Below are the code and all the weights of a small trained network. Each question names an input and a target symbol and asks about switching units off, where a switched-off unit gives its printed mean instead of its output.

import numpy as np


def w(rows, s, z=0):
    codes = np.array(rows[::2]) - 128.0
    scale = np.full(codes.shape[1], s)
    scale[-1] = z or s
    return codes * scale


def norm(h):
    return h / np.sqrt((h * h).mean(-1, keepdims=True) + 1e-5)


def f(y):
    return y / 2 * (1 + np.tanh(0.7978845608 * (y + 0.044715 * y**3)))


def softmax(a):
    e = np.exp(a - a.max(-1, keepdims=True))
    return e / e.sum(-1, keepdims=True)


def log_softmax(a):
    a = a - a.max(-1, keepdims=True)
    return a - np.log(np.exp(a).sum(-1, keepdims=True))


def net(x, mask):
    ids = ['ΦΨαβμξπσ'.index(c) for c in x.split()]
    T = len(ids)
    res = E[ids] + P[:T]
    r = norm(res)
    for j in range(2):
        rows = slice(4 * j, 4 * j + 4)
        q, k, v = (r @ M[0][rows].T for M in (Q, K, V))
        z = softmax(np.where(np.tri(T) > 0, q @ k.T / 4**0.5, -1e9)) @ v
        o = O[0][rows]
        res = res + np.where(mask[j], z, o[:, -1]) @ o[:, :-1]
    y = f(norm(res) @ A[0][:, :-1].T + A[0][:, -1])
    res = res + np.where(mask[2:6], y, B[0][:, -1]) @ B[0][:, :-1]
    return log_softmax(norm(res)[-1] @ U[:, :-1].T + U[:, -1])


Q, K, V, O, A, B = {}, {}, {}, {}, {}, {}
E = w([
[76,80,91,113,118,63],'Φ',
[3,94,31,133,120,119],'Ψ',
[70,74,109,71,99,136],'α',
[47,88,157,51,145,173],'β',
[136,57,112,206,159,117],'μ',
[91,133,36,145,117,130],'ξ',
[79,104,145,141,189,106],'π',
[133,5,83,112,59,174],'σ',
],0.0064)
P = w([
[161,146,143,121,123,134],'0',
[89,67,70,108,190,139],'1',
[98,126,114,140,124,144],'2',
[127,154,118,136,143,99],'3',
[104,67,80,119,247,129],'4',
[102,134,123,148,117,140],'5',
[131,151,124,137,140,102],'6',
[109,75,83,111,227,126],'7',
[101,138,138,159,112,139],'8',
[134,148,128,138,137,104],'9',
[117,73,90,108,214,126],'10',
[113,132,159,166,94,146],'11',
[137,147,130,137,136,105],'12',
[148,65,127,116,187,151],'13',
],0.014)
Q[0] = w([
[42,126,134,203,135,235],'head 1',
[130,63,137,166,87,190],'head 1',
[149,60,74,53,221,72],'head 1',
[58,126,152,196,50,131],'head 1',
[166,41,75,53,215,158],'head 2',
[144,85,182,167,37,71],'head 2',
[182,227,98,65,86,44],'head 2',
[168,146,89,135,246,115],'head 2',
],0.012)
K[0] = w([
[177,165,167,147,139,243],'head 1',
[200,93,127,118,90,174],'head 1',
[79,104,126,206,37,78],'head 1',
[205,168,118,97,171,163],'head 1',
[38,130,129,201,24,170],'head 2',
[196,84,84,106,159,137],'head 2',
[74,156,2,102,184,121],'head 2',
[88,172,114,203,122,125],'head 2',
],0.011)
V[0] = w([
[160,123,141,98,59,114],'head 1',
[103,79,4,99,133,162],'head 1',
[143,201,82,189,93,106],'head 1',
[174,128,95,187,166,158],'head 1',
[189,191,157,221,159,208],'head 2',
[81,251,96,68,146,106],'head 2',
[87,69,230,138,191,255],'head 2',
[51,141,218,26,103,156],'head 2',
],0.0081)
O[0] = w([
[105,88,63,101,158,43,78],'head 1',
[43,153,171,91,66,144,253],'head 1',
[89,176,111,211,80,70,183],'head 1',
[82,205,81,160,110,168,152],'head 1',
[82,119,159,107,132,207,87],'head 2',
[146,119,176,162,97,136,163],'head 2',
[2,157,152,92,110,92,99],'head 2',
[85,156,152,180,75,71,73],'head 2',
],0.0096,0.0061)
A[0] = w([
[62,150,126,141,185,89,59],'neuron 1',
[90,63,114,176,177,250,2],'neuron 2',
[29,22,150,133,113,113,118],'neuron 3',
[178,210,255,147,212,75,57],'neuron 4',
],0.0085,0.0058)
B[0] = w([
[187,130,135,92,47,124,163],'neuron 1',
[76,3,191,142,161,82,200],'neuron 2',
[215,144,135,147,131,163,254],'neuron 3',
[92,254,148,72,212,141,134],'neuron 4',
],0.011,0.0055)
U = w([
[221,139,109,158,120,187,111],'Φ',
[107,146,178,73,78,193,3],'Ψ',
[186,124,75,152,199,31,214],'α',
[167,112,144,91,94,64,105],'β',
[115,181,97,124,246,141,241],'μ',
[75,151,84,205,99,83,131],'ξ',
[117,55,147,186,179,123,166],'π',
[153,126,52,41,132,112,159],'σ',
],0.011,0.0029)

Each question gives the input, a string of symbols that net reads in full, and the target symbol t.
The units are the heads (4 rows each of Q, K, V and O) and the neurons (one row each of A and B). Each row of codes is followed by its name. A weight is (code - 128) times the scale printed after its matrix; where a second scale follows, it is the last column's (O, A, B and U).
mask holds one flag per unit, heads first, then neurons. A switched-off unit (its flag False) gives its mean, the last column of its rows in O or B, instead of its output. The means were averaged over made-up inputs and are rounded, as every weight is.
A unit's drop is (log p(t) with every unit on - log p(t) with that unit switched off) / (log p(t) with every unit on - log p(t) with every unit switched off).
The circuit of an input: a set's keep is (log p(t) with only the set's units on - log p(t) with every unit switched off) / (log p(t) with every unit on - log p(t) with every unit switched off). Starting from all 6 units, units are removed one at a time, each time the one whose removal leaves the highest keep (on an exact tie, the one counted first), for as long as the keep stays at least 0.8.
units of the circuit, in order: the units of the circuit, biggest drop first
unit that matters most: the unit with the biggest drop
heads that matter: for each layer, one digit per head in row order, 1 if its drop is at least 0.15 and else 0, layers parted by /
drop when u is switched off: that unit's drop, to one decimal
input π π β, target π: heads that matter	10
input ξ π α ξ μ π Φ Φ, target Ψ: units of the circuit, in order	head 2; neuron 2; neuron 3; head 1
input π ξ ξ ξ α σ ξ ξ ξ ξ ξ β σ ξ, target ξ: unit that matters most	head 2
input ξ ξ ξ π ξ ξ Φ Φ ξ ξ Φ π Ψ σ, target Ψ: units of the circuit, in order	head 2; neuron 3
input ξ ξ ξ Φ ξ Ψ σ, target σ: units of the circuit, in order	head 2; head 1
input α Ψ Φ ξ μ π ξ μ π, target β: units of the circuit, in order	head 1; head 2
input ξ π σ ξ π, target σ: units of the circuit, in order	head 2; neuron 1; neuron 2
input ξ ξ σ ξ β, target σ: units of the circuit, in order	head 2; neuron 1
input Φ ξ ξ β Ψ π, target Φ: units of the circuit, in order	head 2; head 1
input π π Ψ ξ π π Ψ π, target Ψ: units of the circuit, in order	head 2; neuron 1; neuron 3
input π ξ ξ π ξ Φ, target π: units of the circuit, in order	head 1; head 2
input ξ μ Φ ξ Φ μ, target ξ: heads that matter	10
input π ξ π ξ Ψ Φ π, target μ: heads that matter	00
input ξ Φ ξ ξ ξ π σ ξ π, target ξ: units of the circuit, in order	head 1
input Φ ξ ξ Ψ π σ ξ Φ β Φ π, target ξ: heads that matter	01
input ξ ξ ξ ξ ξ σ, target ξ: heads that matter	10
input π ξ ξ π ξ ξ Φ, target α: heads that matter	11
input π ξ ξ Φ α ξ Φ π ξ π ξ π π Ψ, target Ψ: heads that matter	01
input μ ξ π π ξ Φ ξ ξ α σ ξ, target β: units of the circuit, in order	head 2; head 1; neuron 1
input ξ ξ Φ Ψ Ψ β, target ξ: unit that matters most	head 1
input π Φ ξ Ψ ξ π β ξ Ψ, target π: heads that matter	11
input ξ ξ ξ π ξ ξ σ ξ π σ π, target Ψ: heads that matter	01
input σ ξ Ψ Φ π π π ξ ξ, target σ: heads that matter	11
input ξ ξ ξ β ξ ξ Φ Ψ α, target ξ: heads that matter	10
input π π Ψ Ψ ξ ξ Φ ξ ξ Ψ ξ π ξ ξ, target Ψ: units of the circuit, in order	head 2; neuron 3
input Ψ ξ ξ ξ ξ μ Ψ ξ ξ π ξ μ σ Ψ, target μ: drop when head 2 is switched off	1.2
input σ Ψ β π π Φ Ψ σ ξ ξ ξ Ψ μ Ψ, target Φ: unit that matters most	neuron 3
input Φ π ξ ξ ξ ξ ξ, target Φ: drop when neuron 2 is switched off	0.1
input σ π ξ Ψ μ Ψ μ π, target Φ: drop when head 2 is switched off	0.3
